Below are the code and all the weights of a small trained network. Each question names an input and a target symbol and asks about switching units off, where a switched-off unit gives its printed mean instead of its output.

import numpy as np


def w(rows, s, z=0):
    codes = np.array(rows[::2]) - 128.0
    scale = np.full(codes.shape[1], s)
    scale[-1] = z or s
    return codes * scale


def norm(h):
    return h / np.sqrt((h * h).mean(-1, keepdims=True) + 1e-5)


def f(y):
    return np.maximum(y, 0)


def softmax(a):
    e = np.exp(a - a.max(-1, keepdims=True))
    return e / e.sum(-1, keepdims=True)


def log_softmax(a):
    a = a - a.max(-1, keepdims=True)
    return a - np.log(np.exp(a).sum(-1, keepdims=True))


def net(x, mask):
    ids = ['βδεηθλξπστφψω'.index(c) for c in x.split()]
    T = len(ids)
    res = E[ids] + P[:T]
    u = 0
    for l in range(2):
        r = norm(res)
        for j in range(2):
            rows = slice(4 * j, 4 * j + 4)
            q, k, v = (r @ M[l][rows].T for M in (Q, K, V))
            z = softmax(np.where(np.tri(T) > 0, q @ k.T / 4**0.5, -1e9)) @ v
            o = O[l][rows]
            res = res + np.where(mask[u + j], z, o[:, -1]) @ o[:, :-1]
        u += 2
        y = f(norm(res) @ A[l][:, :-1].T + A[l][:, -1])
        res = res + np.where(mask[u : u + 4], y, B[l][:, -1]) @ B[l][:, :-1]
        u += 4
    return log_softmax(norm(res)[-1] @ U[:, :-1].T + U[:, -1])


Q, K, V, O, A, B = {}, {}, {}, {}, {}, {}
E = w([
[128,115,53,182,33,205,115],'β',
[85,201,105,130,122,107,178],'δ',
[131,191,158,54,156,117,119],'ε',
[101,183,80,107,184,116,128],'η',
[105,140,99,94,198,154,155],'θ',
[89,149,128,99,146,159,206],'λ',
[105,187,116,91,177,114,136],'ξ',
[121,130,4,223,139,179,79],'π',
[79,167,99,129,182,133,182],'σ',
[108,160,237,224,166,147,88],'τ',
[103,180,147,83,138,130,171],'φ',
[108,148,145,81,195,153,157],'ψ',
[166,101,118,139,45,214,91],'ω',
],0.021)
P = w([
[106,91,81,85,102,118,105],'0',
[179,174,118,106,135,175,141],'1',
[197,142,107,126,129,145,155],'2',
[60,69,149,144,123,72,61],'3',
[129,175,139,111,137,192,91],'4',
[220,185,143,157,145,159,167],'5',
[75,24,110,119,85,44,74],'6',
[60,136,135,93,118,179,36],'7',
[223,150,143,186,148,130,164],'8',
[123,17,118,147,81,10,118],'9',
[119,150,126,130,133,205,104],'10',
[185,181,133,162,90,154,125],'11',
],0.014)
Q[0] = w([
[59,152,115,96,116,155,92],'0.h0',
[90,60,145,147,73,122,61],'0.h0',
[243,157,99,120,133,140,171],'0.h0',
[134,208,118,189,114,252,86],'0.h0',
[216,136,105,107,157,59,208],'0.h1',
[164,115,153,180,118,109,114],'0.h1',
[66,32,127,97,106,20,129],'0.h1',
[104,140,116,114,130,136,123],'0.h1',
],0.024)
K[0] = w([
[198,135,132,151,158,188,156],'0.h0',
[85,194,121,127,126,189,175],'0.h0',
[105,2,132,102,125,52,144],'0.h0',
[207,151,118,181,124,69,228],'0.h0',
[79,55,112,84,104,53,46],'0.h1',
[58,119,135,116,122,122,170],'0.h1',
[76,188,124,103,132,211,70],'0.h1',
[147,157,119,138,139,145,105],'0.h1',
],0.024)
V[0] = w([
[149,151,172,52,188,78,99],'0.h0',
[116,5,195,117,179,193,177],'0.h0',
[44,184,150,173,73,122,226],'0.h0',
[157,163,178,105,31,136,62],'0.h0',
[155,80,188,88,94,177,160],'0.h1',
[204,125,210,25,118,92,86],'0.h1',
[175,177,123,135,102,66,77],'0.h1',
[136,121,56,156,155,128,58],'0.h1',
],0.016)
O[0] = w([
[93,84,160,175,200,246,188,242],'0.h0',
[109,43,120,66,224,135,57,118],'0.h0',
[220,90,149,142,146,32,183,254],'0.h0',
[205,210,127,92,135,182,162,25],'0.h0',
[202,108,121,107,177,167,116,125],'0.h1',
[132,163,105,140,123,223,215,134],'0.h1',
[112,170,153,106,57,131,190,34],'0.h1',
[84,187,164,109,61,135,101,31],'0.h1',
],0.013,0.0083)
A[0] = w([
[107,63,168,207,24,146,4,252],'0.n0',
[22,138,151,20,165,136,191,132],'0.n1',
[146,135,177,6,176,69,175,112],'0.n2',
[82,89,154,147,182,151,208,94],'0.n3',
],0.016,0.0021)
B[0] = w([
[252,200,196,152,173,184,189,172],'0.n0',
[32,64,119,191,91,136,40,171],'0.n1',
[125,194,7,169,165,89,151,175],'0.n2',
[128,195,112,81,187,130,84,247],'0.n3',
],0.015,0.016)
Q[1] = w([
[64,158,126,117,140,119,29],'1.h0',
[4,128,156,56,129,110,205],'1.h0',
[132,90,172,127,51,122,74],'1.h0',
[130,159,105,14,118,133,102],'1.h0',
[242,140,185,167,82,198,62],'1.h1',
[50,152,92,117,41,209,119],'1.h1',
[140,120,124,147,114,30,172],'1.h1',
[62,178,228,92,186,96,140],'1.h1',
],0.022)
K[1] = w([
[96,138,139,107,195,140,49],'1.h0',
[6,190,145,119,90,253,152],'1.h0',
[143,117,125,211,71,129,61],'1.h0',
[157,187,69,103,110,182,72],'1.h0',
[226,43,215,155,101,107,90],'1.h1',
[100,147,110,144,23,212,115],'1.h1',
[122,174,142,66,94,36,164],'1.h1',
[46,233,199,70,181,171,128],'1.h1',
],0.021)
V[1] = w([
[58,137,133,110,93,50,156],'1.h0',
[180,143,172,73,222,110,129],'1.h0',
[113,200,159,109,117,173,209],'1.h0',
[144,52,251,152,146,98,141],'1.h0',
[16,93,109,94,128,193,131],'1.h1',
[97,183,250,59,202,94,144],'1.h1',
[145,137,96,249,136,208,49],'1.h1',
[109,199,80,78,163,50,102],'1.h1',
],0.016)
O[1] = w([
[110,104,114,192,122,88,128,59],'1.h0',
[172,250,150,135,91,123,103,251],'1.h0',
[162,116,41,121,181,157,189,112],'1.h0',
[123,185,191,215,164,145,126,123],'1.h0',
[217,98,108,111,157,126,105,91],'1.h1',
[153,161,189,108,205,150,230,177],'1.h1',
[160,163,56,177,50,87,119,189],'1.h1',
[99,141,194,186,184,143,113,171],'1.h1',
],0.014)
A[1] = w([
[197,137,244,210,110,136,77,200],'1.n0',
[215,55,190,34,20,251,160,95],'1.n1',
[165,51,143,44,177,180,79,6],'1.n2',
[229,45,201,252,98,194,131,80],'1.n3',
],0.023,0.0014)
B[1] = w([
[157,43,73,99,160,158,127,252],'1.n0',
[141,22,237,102,90,60,111,143],'1.n1',
[29,169,152,119,134,111,154,177],'1.n2',
[131,215,157,142,1,205,87,183],'1.n3',
],0.026,0.017)
U = w([
[132,123,71,1,76,95,104,171],'β',
[92,162,140,145,49,163,140,165],'δ',
[101,46,146,28,127,174,185,105],'ε',
[136,186,167,85,115,55,52,58],'η',
[162,58,110,94,199,85,69,138],'θ',
[157,109,119,76,113,229,37,71],'λ',
[103,106,143,158,119,64,167,233],'ξ',
[139,182,49,168,118,90,45,6],'π',
[147,125,221,173,147,161,88,48],'σ',
[171,180,119,76,196,150,167,130],'τ',
[17,131,145,56,148,161,83,204],'φ',
[91,72,30,120,129,161,162,44],'ψ',
[138,120,247,23,101,102,103,208],'ω',
],0.009,0.0022)

Each question gives the input, a string of symbols that net reads in full, and the target symbol t.
The units are the heads (4 rows each of Q, K, V and O) and the neurons (one row each of A and B). Each row of codes is followed by its name. A weight is (code - 128) times the scale printed after its matrix; where a second scale follows, it is the last column's (O, A, B and U).
mask holds one flag per unit, layer by layer, with each layer's heads first. A switched-off unit (its flag False) gives its mean, the last column of its rows in O or B, instead of its output. The means were averaged over made-up inputs and are rounded, as every weight is.
A unit's drop is (log p(t) with every unit on - log p(t) with that unit switched off) / (log p(t) with every unit on - log p(t) with every unit switched off).
The circuit of an input: a set's keep is (log p(t) with only the set's units on - log p(t) with every unit switched off) / (log p(t) with every unit on - log p(t) with every unit switched off). Starting from all 12 units, units are removed one at a time, each time the one whose removal leaves the highest keep (on an exact tie, the one counted first), for as long as the keep stays at least 0.8.
circuit, biggest first: the units of the circuit, biggest drop first
k most important neurons: the k neurons with the biggest drops, biggest first
top k neurons in layer l: the k neurons of layer l with the biggest drops, biggest first
which heads matter: for each layer, one digit per head in row order, 1 if its drop is at least 0.15 and else 0, layers parted by /
input τ ψ φ, target π: most important neuron : [0.n2]
input φ φ π φ ψ φ ψ ψ ω τ σ φ, target π: circuit, biggest first : [0.n2 0.h0 0.h1 0.n1]
input ε δ ψ λ ξ, target φ: which heads matter : 10 / 00
input θ ψ ψ φ, target φ: top 2 neurons in layer 0 : [0.n3 0.n1]
input ψ λ ψ σ φ φ λ δ ω ψ, target ξ: circuit, biggest first : [0.h0 0.h1 1.h0]
input ε ψ φ φ ω δ ψ φ φ ξ π, target δ: which heads matter : 10 / 10
input θ ω ψ, target λ: which heads matter : 11 / 00
input ω ω λ φ φ φ ψ φ ξ φ ψ, target ψ: top 2 neurons in layer 0 : [0.n1 0.n3]
input θ ξ φ φ θ η δ, target λ: 2 most important neurons : [0.n0 1.n0]
input ω ψ ω ε ε δ λ φ θ τ φ, target λ: 3 most important neurons : [0.n0 1.n0 1.n3]
input φ π ψ ε λ, target φ: circuit, biggest first : [0.h0 1.n2]
input δ ω ψ ψ δ ω, target δ: circuit, biggest first : [0.h0 1.h1]
input ψ θ ε ψ, target λ: which heads matter : 11 / 01
input θ φ φ φ η δ ψ, target δ: circuit, biggest first : [0.h0]
input θ δ ω, target δ: circuit, biggest first : [0.h0 1.n3]
input φ φ ξ ω, target ω: which heads matter : 00 / 00
input ω λ ε ψ φ ψ φ φ λ π φ λ, target ω: which heads matter : 11 / 01
input φ ψ ξ η λ φ φ θ φ λ, target λ: which heads matter : 11 / 00
input λ ψ δ τ ω ψ λ φ θ, target θ: which heads matter : 10 / 10
input ψ η η τ ε ω ε ψ, target β: which heads matter : 10 / 10
input λ φ ψ ψ η, target φ: circuit, biggest first : [0.h0 1.n2]
input ψ ψ φ ψ φ ω λ φ, target β: which heads matter : 10 / 10
input φ ψ δ φ λ φ σ ψ φ, target σ: 2 most important neurons : [0.n0 0.n3]
input φ θ φ η, target λ: 4 most important neurons : [0.n0 1.n0 1.n3 0.n2]
input φ ψ θ ψ ε π η, target ε: top neuron in layer 0 : [0.n2]
input θ τ φ λ, target π: 2 most important neurons : [0.n2 0.n1]
input θ θ φ ε φ λ, target ε: most important neuron : [1.n1]
input ω ψ ψ ψ ε φ φ δ, target τ: circuit, biggest first : [0.h0 1.n3]
input φ φ δ φ λ, target ξ: which heads matter : 10 / 00
input β θ η ω π θ φ ω ψ ψ, target β: which heads matter : 11 / 10
